In the rows, zero is written as 128.
Each row is followed by its group and then its class within the group.
[137 121 138 120 113 146 144 212 127 131 125 128 172 143 124  65 150 135
 163 113 127 135  97 113 118 140 150 101 135 138 138 117 149 107 135 122
 110 125 171 123 125 120  88 132 144 116 133 162 119 126 135 131 140 124
 133 131  94 185 194 115 131 203 149  83 126 120 134 132 143 132 113 133]
(39):Z
[128 135 129 129 109  99 172  80 123 127 128 121 124 117 127  97 111 124
 113 128 137 113  85 139 127 127 117 135 138 129 123 142 115 126 120 134
 132 116 116 131 117 139 145 127 148 127 131 129 115 119 135 133 130 142
 126 124 131 144 143 132 133 123 130 132 137 131 100 125 118 127 126 119]
(45):A
[118 117 145 124 111 133 143  98 115 144 122 135 154 123 130  94 141 133
 131 106 142 138 102 120 120 132 117 102 145 113 160 116 139 111 136 122
 106 123 162 134 106 126 114 128 150 128 136 158 109 123 141 127 146 152
 118 138 101 158 137 130 129 205 147 112 126 113 141 122 133 126 120 132]
(39):H
[131 124 138 124 131 163 141 196 143 137 120 145 173 150 129  85 139 127
 163 129 120 121 113 113 126 135 149 113 134 103 143 106 152 122 140 127
 123 132 185 119 121 121  96 134 110 122 138 138 123 123 130 118 125 110
 128 129 101 173 176 122 131 177 146  92 112 124 156 127 140 135 116 128]
(39):Z
[127 136 129 111 113 158 133 204 137 143 130 131 165 131 131  67 149 130
 153 103 132 138  95 113 121 134 147 101 137 147 143 121 144 110 130 125
  75 131 179 128 126 122  79 136 152 110 138 169 117 125 136 123 146 135
 143 117  89 195 182 105 135 218 137  84 128 125 138 129 143 139 120 134]
(39):Z
[126 121 126 118 132 128 141  96 109 120 111 171 132 161 116 178 143 170
 146 146 109 122 100 114 126 141 154 121 133 103 132 140 145 124 130 130
 174 125 139 121 139 134 141 141 124 127 124 117 134 129 137 146  66 103
 103 125 134 178 104 120 143 156 160  82 124 130 147 132 143 136 107 126]
(43):V
[128 137 136 103 120 164 168 147 127 134 124 151 145 137 128 111 138 145
 146 125 114 127 122 129 117 139 143 144 126 174 115 112 156 118 137 132
 139 130 162 130 155 120 126 144  83 116 126 123 130 128 147 120 110 134
 121 115 115 126 128 129 139 174 142  87 119 126 133 127 143 146 122 128]
(43):R
[117 154 129 136 118  91 135  66 130 147 118 114 131 117 134  43 109 129
 118 124 147 121  83 135 135 132  98 141 138 125 153 138 125 143 120 127
 124 128 105 124 111 135 116 118 108 122 131 136 107 139 139 131 171 150
 118 139 120  97 139 123 124 152 128 139 117 131 102 128 122 133 135 124]
(45):B
[122 140 129 132 103 106 160  93 134 138 129 105 137 102 129  53 118 131
 116 115 145 111  72 132 129 131 117 115 150 136 135 140 120 123 123 124
 106 115 124 130 106 120 121 112 150 123 132 151 110 117 137 125 162 155
 139 129 114 148 162 135 135 175 127 119 140 132 104 132 125 115 121 129]
(45):Y
[127 129 113 136 107 107 205  88 130 128 124 117 131 113 129  53 105 129
 110 122 140 115  89 140 135 131 107 132 142 128 125 130 124 111 120 122
 125 110 127 131 112 116 144 117 146 127 128 140 116 117 128 125 142 161
 126 123 123 129 151 138 127 135 124 122 137 130  99 132 122 127 122 133]
(45):Y
[131 118 129 116 135 151 144 111 122 128 123 168 138 146 125 162 132 109
 145 143 116 123 118 127 131 119 152 121 133  88 124 110 142 118 130 129
 156 126 163 123 139 123 146 126 118 132 118 120 137 125 149 129  75 120
 113 128 129 177 124 134 133 151 150  99 117 130 150 126 129 144 115 130]
(43):V
[119 128 138 127 115 124 133 139 120 140 123 126 165 143 126  66 139 132
 142 118 130 130  88 117 127 143 130 109 143 105 156 124 140 126 129 124
 114 126 160 126 113 123 103 131 135 125 136 162 121 119 136 130 149 130
 122 137  97 176 181 127 126 198 152 105 113 126 159 125 129 123 123 129]
(39):J
[149 121 135 119 131 165 199 167 116 128 118 173 158 158 127 100 139 140
 139 148 107 115 119 120 125 142 162 157 128 124 102 115 158 118 137 136
 172 125 168 129 152 120 130 140  64 121 126 115 129 139 146 132  81 108
 104 124 133 125 143 127 134 131 147  96 110 132 139 133 143 142 114 135]
(43):R
[132 136 155 127 117 152 154 192 131 145 120 133 188 125 132  30 141 131
 151 114 111 115  99 114 120 136 136 119 145 116 149 113 143 116 132 135
 109 127 175 112 119 121  85 127 118 118 136 142 110 125 136 127 152 149
 130 134  93 164 197 132 134 199 138  91 120 126 130 125 137 129 113 136]
(39):Z
[131 117 185 117 120 121 183 110 113 128 124 157 136 161 120 115 152 139
 137 137 109 132 110 116 129 141 145 133 137 135 121 125 151 128 136 131
 176 125 158 132 139 124 140 136 105 122 147 116 129 129 147 139  96 108
 102 124 123 119 120 126 135 160 153  95 121 129 138 135 140 140 122 123]
(43):E
[122 116 129 119 140 154 132 121 117 129 131 155 125 152 128 177 139 143
 148 123 113 143 150 125 122 136 157 111 130 123 118 112 140 125 140 119
 148 136 164 123 145 122 150 141 107 122 130 121 145 131 138 131  62 118
 114 122 127 133 111 127 127 165 145  99 116 128 155 124 137 134 121 128]
(43):E
[124 131 136 120 134 139 103 203 124 143 125 129 163 139 127  92 144 128
 164 128 120 132  98 112 122 137 142 113 137 117 137 121 147 126 131 121
 118 149 164 118 123 128  93 131 101 123 131 147 121 129 126 133 136 116
 122 131  99 163 164 117 132 187 149 107 113  92 158 126 137 127 114 131]
(39):Z
[130 131 128 127 108  93 187 120 128 130 118 107 131 123 129  40 114 128
 112 119 143 124  64 132 124 139 114 126 141 154 126 137 123 124 124 132
 123 113 123 125 110 121 119 120 138 117 127 144 113 121 151 118 154 152
 130 130 117 132 161 125 124 164 128 112 138 128  98 140 135 115 119 137]
(45):A
[142 120 130 124 132 160 145 174 122 117 115 165 156 146 122 130 139 124
 153 146 108 111 122 121 125 138 167 138 127 117 111 117 141 123 130 144
 145 123 171 112 148 122 117 150 100 119 126 118 134 128 134 127  89 112
 122 114 126 180 154 127 142 123 139 105 118 125 139 128 139 152 115 129]
(43):V
[126 128 132 110 134 159 160 149 124 128 121 166 151 143 131 117 143 141
 138 121 116 121 125 123 120 135 149 128 131 138 121 113 150 124 132 135
 145 137 162 122 154 122 124 134 100 128 129 117 120 128 146 123  90 128
 116 122 120 147 137 132 135 166 146  82 115 126 145 138 139 148 120 133]
(43):R
[131 117 130 109 156 161 149 188 123 126 126 171 146 146 131 160 139 131
 156 132 108 117 122 125 124 137 159 113 121 128 124 114 148 122 141 133
 143 131 168 123 154 121 120 146 104 123 126 111 135 125 134 132  68 114
 114 119 131 166 133 122 111 159 142  82 115 128 159 125 136 137 118 130]
(43):V
[123 140 141 130 121  95 147 132 130 128 118  97 131 111 121  67 111 128
 119 123 149 132  92 133 131 125 118 130 128 153 133 145 123 130 123 124
 119 121 108 127 109 123 113 119 142 127 129 139 116 122 132 123 156 146
 130 136 119 130 155 126 137 123 134 135 141 135  83 133 124 120 131 127]
(45):A
[127 131 133 110 142 165 124 175 128 142 124 158 151 139 126 127 145 136
 155 127 114 121  89 119 123 139 157 114 134 128 130 128 144 122 131 133
 126 114 161 121 137 119 123 145 122 115 130 133 120 124 131 123  98 127
 124 120 112 188 150 127 136 183 142  74 114 127 140 130 145 135 116 126]
(43):E
[118 143 141 100 136 167 152 146 130 140 128 155 156 128 129  99 154 147
 148 114 119 137 107 132 120 141 144 120 141 168 128 109 161 120 143 122
 131 136 159 124 149 114 113 149  88 121 126 125 115 127 151 120  94 141
 128 122 102 123 142 129 137 216 138  71 111 124 148 128 140 130 122 132]
(43):R
[121 115 131 121 115 140 152 135 124 144 129 124 152 133 140  71 143 136
 132 102 135 133 126 121 119 134 128 107 145 126 163 114 143 117 134 112
 119 128 158 121 120 143 143 128 138 119 131 151 122 119 143 122 137 138
 126 143 102 111 134 134 125 196 142 107 121 114 142 124 132 125 123 111]
(39):H
[120 119 139 108 118 121 137  64 117 139 117 145 148 145 121 132 143 129
 139 125 129 124  86 114 129 138 122 107 144  76 156 125 135 124 136 122
 138 124 156 122 113 128 139 134 149 128 138 150 126 119 137 140 113 131
 110 138 120 191 128 124 133 179 158 108 123 122 148 130 133 138 113 131]
(39):H
[130 131 131 105 127 159 117 137 125 126 124 165 136 140 123 173 142 138
 152 124 120 129  99 125 122 131 150 118 127 147 122 125 134 128 133 131
 132 128 143 121 155 115 123 150 123 120 124 122 126 130 134 135  79 120
 116 118 121 174 124 126 139 161 137  88 119 124 134 138 138 145 119 136]
(43):E
[142 123 127 142 105  90 252 136 125 117 119 109 137 130 142  13 110 133
 107 130 130 108  94 132 127 134 122 151 132 145  94 126 134 125 122 134
 164 102 140 135 119 116 135 114 120 128 130 120 113 115 140 136 150 134
 124 121 136  93 166 128 128 118 134 127 138 131  91 142 127 122 119 130]
(45):Y
[119 122 134 126 126 114 144 139 112 148 135 131 148 145 124  80 139 128
 140 127 129 137  88 125 121 139 131 113 142 106 145 138 146 128 133 121
 142 133 148 126 114 121 117 131 140 123 134 148 125 127 134 140 129 144
 118 136 123 158 149 129 131 184 155 101 122 121 154 126 131 125 118 128]
(39):J
[126 121 133 118 101 114 105 122 119 140 134 121 143 129 124 112 152 127
 147 115 138 142  96 111  63 134 131 108 138 132 158 134 135 121 131 121
 118 130 140 119 113 129 109 128 141 125 132 152 121 127 130 133 147 125
 116 134 102 180 151 124 126 186 150 119 131 114 140 130 135 132 113 133]
(39):J
[129 125 127 106 122 173 172 141 128 132 118 161 153 134 136 106 139 140
 136 123 117 120 119 129 122 135 147 133   4 150 127 116 147 112 136 127
 132 125 173 119 146 113 121 137 106 119 133 131 124 122 146 123 100 149
 125 118 111 140 144 130 133 174 138  80 121 131 134 132 136 143 115 134]
(43):R
[121 129 130 133 109  98 154 116 133 131 123  94 138 112 126  54 112 124
 118 114 148 116  68 133 130 127 111 109 143 124 144 134 120 121 116 116
  94 129 123 125  89 124 115 122 168 128 137 156 114 115 131 125 168 154
 136 134 122 161 163 124 132 158 127 129 145 132 107 133 126 119 123 137]
(45):Y
[117 132 128 121 132 135 129 214 138 138 134 115 159 126 132  49 131 133
 151 108 126 131  95 123 121 134 133 109 136 141 142 126 147 115 130 108
 101 137 151 123 121 111  82 132 124 125 131 153 119 122 132 119 153 134
 143 126 101 150 183 127 138 206 137  87 123 128 151 133 140 117 124 132]
(39):J
[122 148 127 134  99 120 128 117 142 139 102  91 142  80 137  40 113 124
 114  93 163 132  77 136 125 124 100 116 144 165 149 141 112 114 120 128
  62 113 111 129 109 127  92 112 175 118 140 176  99 120 131 117 192 175
 158 130 106 154 174 131 136 183 111 126 142 130  96 132 134 126 128 134]
(45):Y
[120 129 134 134 114 136 152 162 119 139 131 115 166 135 132  66 135 129
 137 102 136 132 111 118 128 140 129 111 143 125 144 122 144 125 132 121
 105 127 160 124 142 124 104 123 134 120 139 149 125 125 138 127 160 135
 134 136 102 136 174 129 133 185 143 123 119 125 127 128 132 120 123 131]
(39):H
[127 128 131 114 130 151 175 129 120 126 113 173 143 152 132 120 136 136
 143 152 104 111 107 122 129 135 152 136 133 124 116 119 150 126 130 132
 165 118 166 123 145 121 136 144  94 121 127 111 121 132 142 130  78 118
 130 176 130 152 132 131 138 144 145  79 113 129 136 136 136 149 122 126]
(43):R

Each row is followed by its group and then its class within the group.
[121 134  53 108 141 121 125 134 118 107 133 110 126 113 130 136 151 146
 145 156  96 148 110 125 142 122 105 109 105 117 146 134 111 134 112 130
 141 138 138 108 156 136 123 127 127 123 132 128 106 141 160 125 148  99
 147 120  75 142 112 124 106 102 126 102 136 147 134 143 131 145 113 134]
Q:j665
[119 130 142 145 119 137 122 129 128 147 121 134 144 134 136 106 112 124
 107 115 143 132 134 126 137 152 144 131 136 125 133 107 131 132 130 121
 139 122 131 144 131 120 128 125 121 128 114 134 137 114  90 125 122 119
 132 141 140 125 133 122 142 137 149 114 130 128 131 127 138 113 142 117]
N:j781
[127 113  78 109 122 110 101 165 139 115 120 119 122 135 132 127 130 112
 144 148 121 128 118 110 108 130  58 127  83 128 125 144 136 127 129 149
 135 137 143 104 127 127 125 150 144 104 152 151 108 142 167 149 140 153
 136 100 116 132 114 118 113 144 110 135 141 146 114 159 127 130 133  83]
C:j442
[111 126 146 133 128 131 139 136 140 146 125 147 133 136 132 112 112 132
 137 133 139 107 127 139 128 130 134 127 143 130 133 119 133 123 148 116
 127 130 126 141 117 117 131 130 132 130 132 128 138 114 105 127 127 133
 131 124 151 120 135 122 133 151 141 126 134 126 132  39 149 104 135 121]
N:j781
[131  82 111 107 154 105 121 130 123 129 136  98 131 120 105 142 129 125
 142 142 100 129 128 130 118 126  83 126 120 135 117 144 143 120 114 150
 127 113 120 132 123 130 113 150 164 104 103 119 104 155 217 139 153 143
 130 107 106 126 130 134 122 120 108 131 134 129 133 132 106 127 119 108]
C:j349
[136 120  97 118 129 111 126 121 125 117 139 114 122 119 126 148 147 116
 145 145 111 135 114 130 131 125  87 129 111 139 132 126 116 132 112 143
 127 128 125 102 141 150 134 144 133 125 127 128 100 140 167 132 126 126
 136 118  97 137 127 119 109 114 108 132 128 135 135 131 107 140 117 111]
C:j316
